Below are the code and all the weights of a small trained network. Each question names an input and a class and asks about switching units off, where a switched-off unit gives its printed mean instead of its output.

import numpy as np


def w(rows, s, z=0):
    codes = np.array(rows[::2]) - 128.0
    scale = np.full(codes.shape[1], s)
    scale[-1] = z or s
    return codes * scale


def norm(h):
    return h / np.sqrt((h * h).mean(-1, keepdims=True) + 1e-5)


def f(y):
    return y / 2 * (1 + np.tanh(0.7978845608 * (y + 0.044715 * y**3)))


def log_softmax(a):
    a = a - a.max(-1, keepdims=True)
    return a - np.log(np.exp(a).sum(-1, keepdims=True))


def net(x, mask):
    res = np.array(x, float).reshape(1, 5) / 4 @ E
    u = 0
    for l in range(2):
        y = f(norm(res) @ A[l][:, :-1].T + A[l][:, -1])
        res = res + np.where(mask[u : u + 10], y, B[l][:, -1]) @ B[l][:, :-1]
        u += 10
    return log_softmax(norm(res)[-1] @ U[:, :-1].T + U[:, -1])


A, B = {}, {}
E = w([
[127,23,96,78,184,42],'x0',
[230,157,197,68,107,121],'x1',
[109,189,165,133,254,118],'x2',
[150,193,145,147,109,24],'x3',
[52,202,73,67,146,163],'x4',
],0.009)
A[0] = w([
[71,111,162,93,177,100,148],'L0N1',
[56,10,43,137,101,123,105],'L0N2',
[138,164,108,139,40,209,66],'L0N3',
[154,102,148,142,160,164,84],'L0N4',
[87,72,61,145,161,89,16],'L0N5',
[111,124,125,196,90,75,118],'L0N6',
[95,160,121,74,202,174,171],'L0N7',
[121,146,113,127,187,79,2],'L0N8',
[59,173,92,154,178,150,31],'L0N9',
[125,194,158,69,194,164,54],'L0N10',
],0.013,0.0042)
B[0] = w([
[140,151,97,167,123,148,192],'L0N1',
[151,176,47,127,254,81,254],'L0N2',
[122,87,141,173,49,120,216],'L0N3',
[142,121,107,135,132,99,142],'L0N4',
[79,164,122,187,115,172,185],'L0N5',
[81,171,163,158,110,96,187],'L0N6',
[107,107,57,221,115,116,231],'L0N7',
[118,189,124,175,66,140,160],'L0N8',
[146,163,174,79,116,101,199],'L0N9',
[73,68,92,150,152,67,201],'L0N10',
],0.013,0.0067)
A[1] = w([
[140,89,211,84,118,93,102],'L1N1',
[104,145,139,111,155,135,47],'L1N2',
[150,182,55,75,118,63,190],'L1N3',
[105,117,172,157,176,73,173],'L1N4',
[161,81,141,86,117,223,60],'L1N5',
[142,131,110,187,187,191,75],'L1N6',
[248,107,115,88,148,143,39],'L1N7',
[222,106,118,90,128,118,93],'L1N8',
[180,74,186,190,186,144,133],'L1N9',
[137,158,144,96,143,155,4],'L1N10',
],0.012,0.0038)
B[1] = w([
[175,39,133,86,134,96,166],'L1N1',
[64,212,71,109,114,148,111],'L1N2',
[188,49,91,160,199,90,255],'L1N3',
[136,90,96,88,189,166,245],'L1N4',
[160,149,81,105,206,75,133],'L1N5',
[140,202,69,101,186,22,191],'L1N6',
[229,131,176,37,50,128,157],'L1N7',
[113,54,234,13,129,254,159],'L1N8',
[135,135,61,73,200,44,188],'L1N9',
[33,151,124,114,91,179,104],'L1N10',
],0.0072,0.006)
U = w([
[91,133,153,186,4,150,172],'0',
[109,131,32,138,251,113,178],'1',
[54,187,212,67,170,206,2],'2',
[199,62,189,21,141,115,119],'3',
],0.016,0.0067)

Each question gives the input, the list of numbers given to net, and the class t.
The units are the neurons (one row each of A and B). Each row of codes is followed by its name. A weight is (code - 128) times the scale printed after its matrix; where a second scale follows, it is the last column's (A, B and U).
mask holds one flag per neuron, layer by layer. A switched-off neuron (its flag False) gives its mean, the last column of its row in B, instead of its output. The means were averaged over made-up inputs and are rounded, as every weight is.
A unit's drop is (log p(t) with every unit on - log p(t) with that unit switched off) / (log p(t) with every unit on - log p(t) with every unit switched off).
The circuit of an input: a set's keep is (log p(t) with only the set's units on - log p(t) with every unit switched off) / (log p(t) with every unit on - log p(t) with every unit switched off). Starting from the 12 units with the biggest drops (on a tie, the unit counted first), units are removed one at a time, each time the one whose removal leaves the highest keep (on an exact tie, the one counted first), for as long as the keep stays at least 0.8.
circuit, biggest first: the units of the circuit, biggest drop first
top k neurons: the k neurons with the biggest drops, biggest first
k most important neurons of layer l: the k neurons of layer l with the biggest drops, biggest first
drop of u: that unit's drop, to one decimal
input [-5,-3,-2,-5,4], class 0: circuit, biggest first => L0N3
input [-4,0,1,-6,6], class 0: circuit, biggest first => L0N2, L0N3
input [-2,1,-1,2,-5], class 3: top 2 neurons => L0N7, L0N5
input [8,0,0,8,-8], class 3: top 2 neurons => L0N7, L0N2
input [-7,-2,7,8,-5], class 0: top 3 neurons => L0N2, L0N6, L1N3
input [-5,3,1,5,0], class 0: top 2 neurons => L0N2, L0N9
input [-2,8,-5,-5,2], class 0: 4 most important neurons of layer 1 => L1N3, L1N4, L1N9, L1N6
input [3,3,-3,-6,-2], class 3: top 2 neurons => L0N7, L1N7
input [-3,-6,4,5,-6], class 0: top 2 neurons => L0N2, L0N6
input [8,6,3,8,-6], class 3: drop of L0N4 => 0.0
input [-3,5,-1,6,-4], class 3: drop of L0N7 => 0.3
input [-6,-7,-4,0,7], class 0: drop of L1N4 => 0.1
input [-3,-4,-8,-3,-7], class 1: drop of L0N2 => 4.9
input [-7,-7,6,4,-5], class 2: top neuron => L0N2
